(in the rows, 128 means zero)
Each row has a class, written after it, and each block has its own classes.
139 101 122 143 118 143 133 132 122 125 118 99 128 135 119 115 120 147
 112 100 116 138 135 141 181 115 128 125 117 118 142 137 107 142 139 138
F
129 128 119 91 148 120 126 150 162 153 163 142 127 148 127 176 101 119
 134 97 126 110 126 166 125 119 106 116 141 142 123 150 119 132 145 103
X
134 152 156 108 171 137 119 131 120 135 124 128 116 136 132 129 137 104
 145 141 123 129 120 129 82 114 120 128 135 158 126 146 162 120 152 108
K
155 141 143 81 107 166 136 173 137 124 149 179 114 140 121 173 87 104
 185 128 105 89 199 160 129 73 109 102 142 89 144 133 98 124 149 165
G
133 124 127 139 120 112 120 141 135 140 125 81 122 118 118 117 118 141
 137 145 133 111 134 109 158 123 129 119 113 133 128 101 138 111 134 150
W
152 143 150 155 142 107 115 126 123 123 120 103 116 122 116 57 115 120
 139 135 113 131 133 110 130 112 128 133 140 153 138 113 163 141 139 129
P
143 128 124 117 146 129 136 143 131 144 119 131 131 124 137 116 138 126
 116 133 116 121 97 157 136 132 136 143 145 139 112 139 105 147 119 120
F
180 120 94 118 136 128 139 147 172 150 142 126 121 118 129 160 104 106
 145 152 112 143 128 138 132 124 130 136 133 112 151 130 115 138 122 111
F
157 148 113 142 143 89 134 110 133 119 110 79 132 159 132 127 160 130
 158 179 110 148 88 115 106 142 131 150 149 146 116 123 147 132 128 113
V
137 143 136 129 122 129 132 115 110 121 154 106 102 122 132 124 114 111
 145 128 133 138 135 119 128 127 122 149 119 131 141 143 151 103 142 138
H
126 130 100 138 154 118 129 118 123 149 136 149 129 130 115 109 125 131
 127 148 117 142 119 118 124 121 132 121 139 149 142 125 128 127 117 136
B
119 156 158 146 153 107 119 109 137 127 139 138 129 135 119 91 120 132
 151 144 141 156 127 107 96 150 108 86 129 145 127 111 175 149 119 124
V
142 124 107 135 142 114 135 122 123 143 127 130 138 141 129 101 139 126
 130 145 125 132 113 140 117 129 140 117 125 138 127 137 128 153 119 114
B
131 116 125 135 115 125 133 138 134 122 119 94 118 132 115 128 126 133
 135 137 133 126 133 131 133 106 144 135 111 128 134 118 112 113 141 150
B
165 109 104 136 114 117 142 146 152 130 104 99 145 111 134 131 156 118
 134 144 125 136 130 112 142 101 161 147 129 96 129 106 116 145 142 98
X
123 110 132 105 142 143 128 142 150 153 125 110 148 90 123 114 137 128
 106 144 145 113 111 168 133 117 154 137 111 132 104 112 78 130 131 134
X
120 116 125 169 98 129 131 133 123 120 105 128 128 145 125 115 125 150
 133 104 117 120 173 120 163 137 111 117 125 75 119 117 134 124 122 187
W
130 132 118 129 103 124 151 158 104 120 109 118 118 134 135 112 138 110
 130 124 128 118 151 124 161 92 150 132 136 115 123 123 106 129 144 127
X
96 99 173 98 132 120 133 138 100 129 154 112 101 99 175 147 137 117 89
 67 182 169 150 150 133 107 118 83 68 108 129 150 117 152 158 106
V
114 123 136 131 150 112 116 140 131 145 131 122 112 141 129 137 135 127
 110 120 142 103 124 134 112 127 163 129 124 151 94 132 112 98 149 135
B
143 138 126 120 136 115 124 127 128 132 122 146 130 119 126 129 115 134
 141 130 98 102 136 113 150 79 131 134 144 141 129 128 126 110 155 119
S
130 136 141 131 142 129 133 138 131 134 140 124 123 125 123 124 133 112
 150 146 131 143 141 123 100 126 119 117 123 118 132 111 130 127 132 139
V
81 114 168 139 121 105 97 149 91 110 93 69 143 154 140 114 153 139 111
 91 137 118 158 161 144 116 130 88 84 118 89 130 123 145 133 145
V
45 131 116 174 183 72 92 121 142 142 121 179 85 164 153 188 140 136 64
 93 150 158 111 115 80 186 129 96 138 143 64 155 147 109 110 130
W
139 113 152 126 136 119 129 158 141 157 153 114 105 135 136 110 102 109
 120 123 131 117 131 150 150 127 133 133 136 125 109 142 113 129 138 125
P
142 84 173 109 120 207 185 171 149 143 157 126 99 82 145 147 157 110 151
 163 125 108 158 137 100 108 65 143 127 14 153 119 133 161 132 135
F
127 127 123 125 130 106 112 135 134 127 148 129 129 133 135 162 120 109
 124 117 138 130 134 126 130 124 144 136 119 143 117 137 109 118 138 139
G
142 119 153 119 94 175 147 155 155 104 140 123 115 138 94 147 98 117 146
 120 129 105 167 148 129 96 123 134 128 130 145 118 104 113 149 156
F
199 178 175 60 105 131 132 152 107 111 113 156 88 152 132 79 64 92 156
 89 145 110 142 159 133 91 180 119 157 188 127 163 124 124 161 59
P
142 97 117 137 101 132 158 164 151 146 107 111 92 148 133 146 116 139
 123 98 160 145 133 132 174 136 137 143 135 85 121 142 115 149 117 159
F
135 116 133 121 88 152 153 145 134 122 145 96 122 109 130 138 116 131
 140 138 124 122 147 148 158 100 123 152 118 100 134 118 96 110 139 170
H
95 169 172 133 133 136 131 111 165 101 144 143 170 133 130 136 120 133
 122 119 156 183 99 116 85 185 110 125 129 175 99 120 133 138 119 101
S
142 128 139 131 120 128 140 148 147 127 132 118 113 131 127 127 131 106
 142 131 139 118 157 120 141 109 131 133 132 111 119 126 143 124 158 126
X
133 126 133 142 132 125 136 125 128 131 120 134 131 131 129 132 116 134
 140 142 121 154 145 119 126 114 132 118 135 121 142 117 127 121 134 139
K
148 143 148 113 117 138 144 153 178 112 139 118 146 125 117 106 123 109
 135 153 124 126 88 152 82 135 123 162 157 167 116 114 120 158 110 106
P
103 130 133 128 122 108 125 111 127 133 126 123 131 141 124 137 110 126
 130 144 142 148 111 140 145 126 117 96 102 141 126 129 125 134 117 129
W
117 163 119 129 147 109 138 140 99 109 140 144 108 154 99 209 119 101
 175 185 138 174 168 112 74 149 98 104 135 151 184 103 160 95 123 144
F
120 123 163 134 102 162 142 143 143 131 160 130 101 144 130 135 110 84
 146 108 154 136 150 109 141 135 107 108 94 86 125 148 143 129 144 133
W
141 120 143 130 122 144 142 160 130 113 145 148 152 111 106 113 137 126
 129 151 136 107 159 135 130 109 154 105 120 155 122 108 101 124 164 123
S
97 121 155 124 112 138 131 128 126 114 142 120 134 130 122 137 130 121
 108 116 160 135 142 140 123 135 141 116 101 141 106 120 100 104 138 142
V
132 128 135 137 154 138 127 142 123 131 141 142 138 108 130 121 148 121
 135 134 117 128 136 116 112 143 116 142 129 114 122 135 135 124 140 134
S
116 81 153 90 80 189 164 130 168 143 175 153 114 128 126 165 91 114 115
 112 162 142 131 141 180 102 110 135 117 85 126 164 83 136 132 118
G
107 110 87 162 170 105 128 115 111 175 122 147 154 141 142 121 162 139
 121 152 105 127 117 144 119 156 119 106 121 84 114 125 119 154 94 162
B
104 127 162 133 154 128 128 125 123 137 171 146 121 123 132 120 112 112
 117 139 137 148 131 133 108 131 118 92 126 141 133 121 121 148 127 124
P
77 101 155 121 134 149 126 125 133 137 154 137 103 148 128 176 112 104
 101 112 147 132 131 160 133 131 107 116 102 115 115 166 111 124 122 138
F
156 149 150 132 151 123 118 131 114 126 109 132 121 124 148 91 138 117
 129 109 108 127 136 137 136 142 123 147 145 128 111 151 152 134 138 123
F
129 105 109 130 165 88 101 168 169 146 130 65 74 145 122 143 144 128 101
 132 177 120 93 132 128 147 139 130 110 178 87 169 170 144 147 124
G
159 137 122 139 132 114 130 104 131 135 115 122 103 120 136 120 114 147
 143 112 138 148 136 121 130 125 132 132 125 113 138 129 161 125 143 141
H
117 132 151 117 134 142 138 114 122 130 126 98 148 105 118 110 145 131
 155 188 139 134 121 148 107 131 104 97 89 108 137 93 129 145 116 152
V
148 160 119 141 141 115 132 116 115 110 121 155 158 130 132 103 145 128
 138 148 127 148 116 114 110 167 146 126 140 159 115 130 138 140 122 112
S
141 136 125 129 125 131 133 139 145 151 141 125 131 124 126 134 103 131
 152 127 115 136 132 128 130 120 122 124 131 105 136 116 128 129 127 126
H
159 130 131 146 128 119 126 128 144 136 136 152 114 142 124 110 111 128
 158 125 103 107 144 113 149 111 124 143 158 102 121 137 134 129 144 155
G
97 133 116 112 103 158 128 141 120 123 94 111 138 145 101 181 134 125
 159 170 126 106 172 131 134 102 121 121 106 94 134 100 119 88 112 203
B
104 151 155 145 126 118 137 89 112 96 146 186 135 141 131 129 138 114
 129 141 133 140 138 93 104 135 111 106 149 143 136 114 171 142 120 129
P
120 105 120 130 117 127 132 144 138 139 122 133 123 125 137 155 126 144
 107 100 122 132 137 122 159 113 123 114 125 101 123 126 112 119 142 117
W
179 125 123 161 93 134 150 131 135 92 122 114 102 113 126 112 126 130
 144 111 135 150 195 101 135 81 146 118 115 110 159 106 155 133 178 144
H
146 129 157 124 109 104 120 137 164 127 115 97 118 163 104 101 78 124
 152 102 176 176 122 93 156 107 120 72 119 171 160 140 211 207 112 45
F
147 139 136 145 139 118 131 121 114 156 111 159 121 108 133 83 122 125
 148 133 121 125 146 112 130 123 127 123 135 94 129 107 140 125 125 153
W
129 148 117 134 154 94 123 116 142 131 125 136 146 116 132 124 143 121
 144 150 135 149 106 118 103 144 123 123 132 135 130 113 157 156 114 121
X
140 123 146 120 120 141 142 146 145 134 154 111 135 136 119 127 112 124
 145 126 129 118 129 117 140 125 108 138 132 134 128 142 140 128 145 95
S
224 134 81 96 166 104 130 132 153 144 130 168 92 127 111 142 126 108 134
 164 121 63 128 149 98 94 202 191 183 211 103 157 113 63 184 110
S
154 127 170 134 106 142 162 143 155 142 116 119 88 127 111 56 82 138 136
 117 165 112 121 111 123 77 168 125 142 160 128 107 126 137 154 116
K
145 124 97 142 140 99 136 114 131 163 111 146 138 128 137 86 129 149 119
 120 133 121 97 132 128 138 159 132 138 130 115 122 116 151 104 140
B
137 122 92 132 130 80 151 144 145 195 137 128 162 119 129 79 109 135 152
 172 113 123 60 142 153 143 121 132 133 109 135 109 109 170 71 120
B
145 138 145 109 151 143 122 113 152 134 177 160 127 138 127 146 101 81
 134 129 137 147 130 137 102 136 124 136 145 169 134 159 137 139 117 109
F
164 118 179 121 111 162 162 151 141 132 141 150 108 122 142 99 114 130
 164 124 104 130 137 101 143 89 116 134 179 63 146 121 126 163 138 106
P
89 126 155 134 119 131 130 153 118 128 152 131 121 135 132 148 127 102
 119 126 148 121 148 130 120 138 124 103 102 124 109 124 114 109 136 135
W
132 144 117 137 168 128 126 146 150 140 152 187 123 143 111 153 136 112
 159 161 120 127 143 130 74 148 125 104 143 126 129 122 140 121 131 160
B
97 130 123 133 145 125 122 128 129 149 147 132 113 149 124 134 123 123
 117 130 142 111 118 123 114 148 139 129 129 145 106 138 124 104 117 150
B
161 130 118 114 165 138 123 128 146 168 134 129 115 112 119 103 103 125
 120 116 125 130 122 127 128 124 116 143 149 154 141 136 149 136 122 111
F
119 150 161 113 113 142 122 114 127 108 132 149 117 128 119 115 101 95
 139 131 121 114 130 138 104 102 122 129 120 148 126 138 125 104 133 113
W
164 131 130 146 129 112 130 138 140 125 111 127 131 138 119 103 135 132
 158 130 122 139 146 123 126 120 140 109 130 112 127 111 138 144 145 135
V
126 104 125 98 81 149 162 197 156 142 155 99 91 150 132 187 111 100 130
 115 165 97 139 135 153 102 136 113 106 111 117 134 95 124 147 126
W

Next block, with new classes.
118 165 120 110 149 113 123 100 97 104 168 77 120 83 119 147 134 131 129
 114 160 146 105 95 141 139 116 104 151 103 147 115 141 83 108 103
D
148 142 131 136 123 140 106 112 132 140 109 150 127 116 118 127 168 134
 128 135 155 91 123 131 145 117 140 140 126 44 77 155 136 167 107 159
M
136 104 118 112 175 109 141 131 136 138 144 126 154 124 159 130 27 149
 131 148 116 141 133 135 162 162 159 165 124 142 113 73 145 117 129 130
A
119 136 116 145 136 116 123 129 126 148 128 140 106 107 146 145 41 123
 127 126 102 140 127 117 129 149 145 142 101 127 106 134 104 130 178 121
M
99 132 135 154 127 121 150 131 143 129 124 167 132 127 106 124 108 146
 138 169 131 106 93 168 135 132 156 141 135 101 105 105 128 122 121 127
A
181 162 97 116 119 115 133 78 161 128 90 126 110 124 158 81 130 142 127
 128 116 101 86 162 131 129 142 134 78 126 152 120 147 151 91 143
A
152 125 114 120 114 123 121 127 117 102 119 109 128 109 115 140 183 120
 153 111 104 101 157 116 160 68 123 136 159 57 93 158 136 109 122 142
Q
170 131 110 127 136 135 100 110 116 126 122 136 135 112 138 78 118 129
 134 154 166 101 117 135 155 118 106 124 125 78 93 145 128 123 134 124
D
117 143 128 140 137 117 118 114 126 118 138 110 145 91 93 180 107 121
 173 120 127 125 141 141 147 143 130 129 167 109 110 151 123 121 121 138
D
92 156 141 126 141 102 123 167 132 48 119 124 135 138 102 123 152 139
 107 138 124 151 153 93 168 138 126 130 108 112 108 97 173 93 75 148
J
114 125 110 135 172 140 119 126 122 117 126 101 100 119 151 131 61 152
 157 137 109 173 95 133 144 133 121 136 160 179 115 103 151 119 137 124
C
136 148 117 107 155 83 101 102 163 135 136 134 109 144 169 78 125 110
 144 130 111 144 103 114 128 121 120 136 90 151 171 104 176 165 116 140
A
136 138 151 127 132 120 116 134 126 129 152 122 132 130 116 94 157 100
 124 130 133 126 127 113 112 136 144 130 114 97 109 117 142 120 116 139
N
132 152 135 106 132 136 142 131 141 111 147 103 132 97 144 90 153 115
 149 125 127 87 127 127 149 143 150 140 110 84 93 123 162 60 111 112
Q
126 167 84 106 148 155 104 127 142 81 131 57 124 108 118 138 146 109 141
 91 125 147 135 122 158 125 125 103 157 154 115 108 150 153 126 145
U
149 121 110 115 114 120 117 152 134 119 148 49 135 115 104 127 198 87
 129 144 124 103 154 113 85 115 107 102 133 128 142 119 120 82 113 123
A
130 154 102 109 171 88 91 122 125 133 145 136 142 123 134 110 67 110 130
 106 146 156 94 136 150 165 151 122 136 167 143 79 143 112 149 139
Q
154 171 110 116 178 133 104 96 131 124 115 97 129 110 154 101 101 121
 118 96 139 129 120 124 141 149 112 118 79 79 125 111 156 123 131 145
A
139 150 115 131 130 123 118 122 124 90 124 51 98 87 138 112 151 122 142
 155 141 140 141 119 145 134 129 121 119 130 90 115 168 97 88 164
E
137 141 140 126 146 105 121 144 144 114 116 151 145 97 124 171 129 156
 103 108 150 144 129 128 119 143 84 124 117 91 139 104 139 128 139 65
Y
118 114 118 135 166 143 118 124 145 127 150 89 105 106 151 141 108 105
 125 152 135 119 118 128 130 114 156 136 83 127 87 154 146 173 66 170
M
155 108 137 123 121 128 131 113 112 128 142 105 121 122 121 192 107 139
 123 159 154 88 156 127 148 116 126 147 148 60 111 120 113 71 123 76
E
142 163 132 132 101 122 102 140 130 110 117 108 104 133 100 96 176 106
 149 154 160 131 129 127 136 124 134 103 149 126 110 106 160 119 127 138
C
145 134 137 138 99 155 129 118 139 128 109 153 133 130 106 193 128 169
 113 121 120 133 155 131 156 117 129 134 148 125 130 107 139 117 134 93
Y
104 168 144 138 108 115 139 119 126 117 128 161 138 144 98 102 200 142
 117 148 153 109 165 104 145 125 128 127 145 146 134 74 148 80 131 137
J
165 146 95 84 130 145 134 111 134 121 128 60 103 114 144 174 88 164 123
 146 113 79 96 134 145 143 164 145 172 147 147 90 159 105 101 125
N
168 115 107 91 130 120 120 112 131 97 189 122 137 135 129 156 203 122
 130 100 119 143 136 109 127 137 91 154 140 73 103 151 153 96 117 65
U
166 169 130 127 166 107 91 79 135 122 127 95 96 108 137 101 135 144 158
 129 124 140 94 103 113 116 128 151 119 134 146 86 133 142 80 139
D
96 143 130 124 132 136 138 126 129 145 130 122 133 118 118 143 160 153
 137 148 144 115 138 109 122 171 136 129 143 129 111 85 128 84 139 119
M
194 135 130 110 120 141 122 127 128 117 137 77 113 106 117 173 122 151
 116 155 139 88 148 123 125 140 145 145 129 77 102 95 144 111 115 127
Y
116 149 137 141 118 119 130 134 143 105 96 169 118 144 113 131 126 173
 139 117 107 145 128 130 120 147 119 134 139 183 152 101 128 106 135 105
C
163 152 118 125 125 135 107 124 117 158 131 100 118 130 156 45 87 103
 118 124 113 121 72 130 128 150 133 130 121 197 142 134 161 77 131 164
C
106 143 129 101 132 102 123 134 161 103 168 115 131 107 117 153 162 112
 139 154 129 77 113 128 127 146 110 108 112 84 132 139 167 105 106 124
Y
163 125 124 120 122 130 139 133 124 110 125 120 125 129 140 98 115 127
 143 149 155 104 141 137 169 129 121 133 123 81 93 126 167 91 149 118
U
144 144 153 154 143 152 99 101 151 130 100 125 157 110 129 92 133 117
 164 121 121 103 145 150 173 103 112 150 136 110 100 143 162 89 96 110
N
137 128 124 142 124 118 118 98 133 109 119 146 108 156 129 126 76 116
 141 146 140 139 158 157 144 137 142 133 101 151 128 148 124 172 128 129
J
159 159 120 114 138 158 103 122 142 105 85 95 108 119 152 96 110 161 138
 103 116 135 122 131 121 171 129 131 126 190 149 127 171 139 109 155
N
155 133 154 157 140 126 149 147 132 96 140 107 124 130 98 105 168 121
 148 123 108 106 141 118 102 92 110 158 122 102 107 96 142 55 131 118
U
144 164 129 147 124 146 125 110 143 122 115 155 102 93 115 146 186 175
 133 148 119 97 106 123 132 114 134 156 127 73 66 124 136 92 99 145
Y
128 170 118 142 120 131 95 114 135 133 115 89 120 91 112 120 180 111 139
 146 145 100 126 112 163 82 135 133 164 119 98 120 147 108 93 139
M
200 133 135 120 128 138 95 88 157 116 115 151 137 120 127 103 176 140
 176 124 136 96 158 130 159 91 122 135 131 78 115 127 149 153 115 144
Y
122 162 141 96 136 126 153 66 89 128 120 88 145 136 123 122 173 153 146
 91 157 130 118 111 190 116 121 143 198 84 147 106 156 91 103 114
U
148 109 122 119 126 119 139 178 142 126 114 149 135 108 143 131 183 156
 117 128 142 128 146 85 120 121 108 126 118 136 129 105 146 66 127 108
M
119 121 131 141 138 117 130 146 143 122 141 177 120 139 121 148 117 150
 125 140 138 141 120 130 119 153 123 134 111 130 115 102 129 114 145 110
U
114 128 103 100 132 108 139 124 93 82 139 105 138 144 105 109 155 136
 122 125 153 154 121 135 136 152 148 121 154 132 115 106 116 99 108 117
Q
167 124 143 100 110 101 137 137 126 154 125 130 147 143 133 110 133 106
 143 101 149 119 112 131 143 125 124 134 160 98 160 130 151 138 154 116
U
133 165 141 125 93 135 125 74 138 183 137 104 148 130 117 128 138 78 146
 123 135 59 138 141 159 121 147 129 146 104 146 143 150 115 138 121
M
175 152 123 107 107 144 92 115 131 153 141 70 140 134 123 111 126 89 131
 115 105 101 149 104 155 102 139 135 163 118 151 103 149 97 143 117
A
154 128 127 140 128 145 138 151 144 133 135 104 117 103 137 138 103 142
 109 148 149 105 101 142 132 105 121 134 145 154 141 83 158 102 129 87
U
108 138 143 125 102 83 164 110 138 91 128 175 136 132 104 97 164 137 125
 155 146 91 143 133 142 91 138 116 108 88 133 111 99 149 118 110
Y
139 142 153 147 118 128 99 141 129 131 100 152 135 93 117 119 106 150
 106 136 173 120 120 143 133 130 115 124 138 126 131 137 117 148 118 105
Y
143 134 145 113 116 133 135 136 155 157 144 157 137 114 126 153 139 118
 158 113 145 89 118 131 117 170 149 130 132 93 133 123 113 61 148 92
E
144 143 112 112 116 141 174 144 132 69 75 104 93 119 151 116 136 165 140
 124 157 130 140 128 165 108 164 147 141 184 120 126 151 93 76 134
E
162 135 123 88 120 115 163 82 110 118 176 114 108 124 146 138 109 145
 144 136 126 71 133 104 154 126 159 139 144 93 164 116 139 82 133 129
J
129 150 115 147 91 106 150 110 124 164 110 158 152 129 92 146 150 114
 141 123 136 98 114 154 145 107 123 105 168 145 156 133 145 107 161 165
D
133 139 139 121 152 128 106 128 128 116 142 138 136 128 127 122 143 134
 125 118 142 113 128 105 119 128 89 135 124 102 136 145 150 120 121 116
D
180 104 122 111 126 112 131 135 163 128 122 152 134 120 143 158 141 155
 143 159 147 104 134 159 133 129 120 150 142 98 105 108 149 154 117 77
C
130 127 131 117 108 115 127 151 156 114 139 169 147 113 111 143 195 135
 148 119 114 132 105 112 142 119 114 108 140 71 133 131 162 133 118 123
D
119 162 145 129 159 152 119 129 126 156 112 59 116 131 140 76 123 96 118
 132 146 139 101 120 130 121 160 132 112 114 112 88 159 157 97 177
A
112 159 139 136 162 103 112 113 153 112 135 207 155 105 120 96 166 127
 164 96 156 78 137 139 146 114 103 115 119 92 135 136 160 100 151 142
Q
102 137 150 146 100 159 125 132 127 179 122 96 117 94 137 154 122 115
 135 138 117 99 141 129 137 124 121 125 142 120 120 141 134 62 149 87
Q
131 195 111 106 145 117 102 67 120 103 118 115 111 129 133 88 145 137
 131 111 161 136 86 106 191 126 161 135 133 131 136 117 166 104 59 143
M
85 119 127 129 115 97 131 137 133 111 175 142 136 127 105 115 151 134
 145 192 132 109 119 138 136 144 131 125 172 162 109 108 149 100 117 130
C
114 117 128 99 132 118 162 129 123 148 90 139 117 152 158 185 94 176 103
 144 145 103 112 152 135 158 118 156 125 88 134 118 142 109 133 64
Q
92 144 100 123 169 109 116 114 132 52 145 129 102 142 140 113 84 156 130
 151 112 161 129 105 178 132 111 130 98 132 104 83 145 94 123 102
U
152 138 126 163 100 106 88 97 116 189 110 131 142 84 138 107 172 118 102
 121 109 158 108 129 126 103 93 148 157 152 127 156 114 163 107 142
J
157 137 126 136 93 114 112 130 146 131 126 139 128 85 125 159 171 121
 160 123 112 136 129 127 146 139 97 106 136 64 126 146 156 89 148 100
J
157 133 126 119 122 128 129 144 131 169 109 123 134 109 165 92 120 129
 130 144 121 131 110 109 165 128 130 144 144 120 117 86 153 82 148 120
J
85 144 137 112 109 149 110 149 110 116 96 114 130 125 111 132 136 165
 140 147 146 105 146 120 168 152 137 129 194 125 111 121 133 91 125 122
Q
140 142 130 117 133 118 161 115 131 111 137 135 154 126 113 103 133 121
 148 115 147 79 140 139 157 112 143 138 142 91 116 105 113 100 142 117
U
153 140 168 143 116 143 103 135 132 107 138 139 126 106 87 137 147 131
 167 137 146 110 124 127 154 119 149 138 153 56 93 144 142 79 98 121
Y
130 125 103 110 137 113 127 100 107 88 145 91 127 141 132 95 111 115 132
 126 117 100 134 124 143 112 111 121 140 143 150 144 133 113 131 162
E
108 114 146 124 139 119 109 124 127 126 131 146 133 117 168 108 76 163
 136 129 105 157 167 93 160 160 104 119 123 179 174 121 168 147 145 162
J
99 110 89 91 170 142 151 137 104 98 152 95 111 142 165 137 66 153 102
 132 96 126 127 102 133 142 121 134 137 153 122 123 148 114 158 139
N
126 139 79 131 129 131 128 174 124 99 128 100 98 95 147 129 68 122 110
 132 116 136 156 113 120 133 132 122 136 242 118 133 126 74 169 122
N
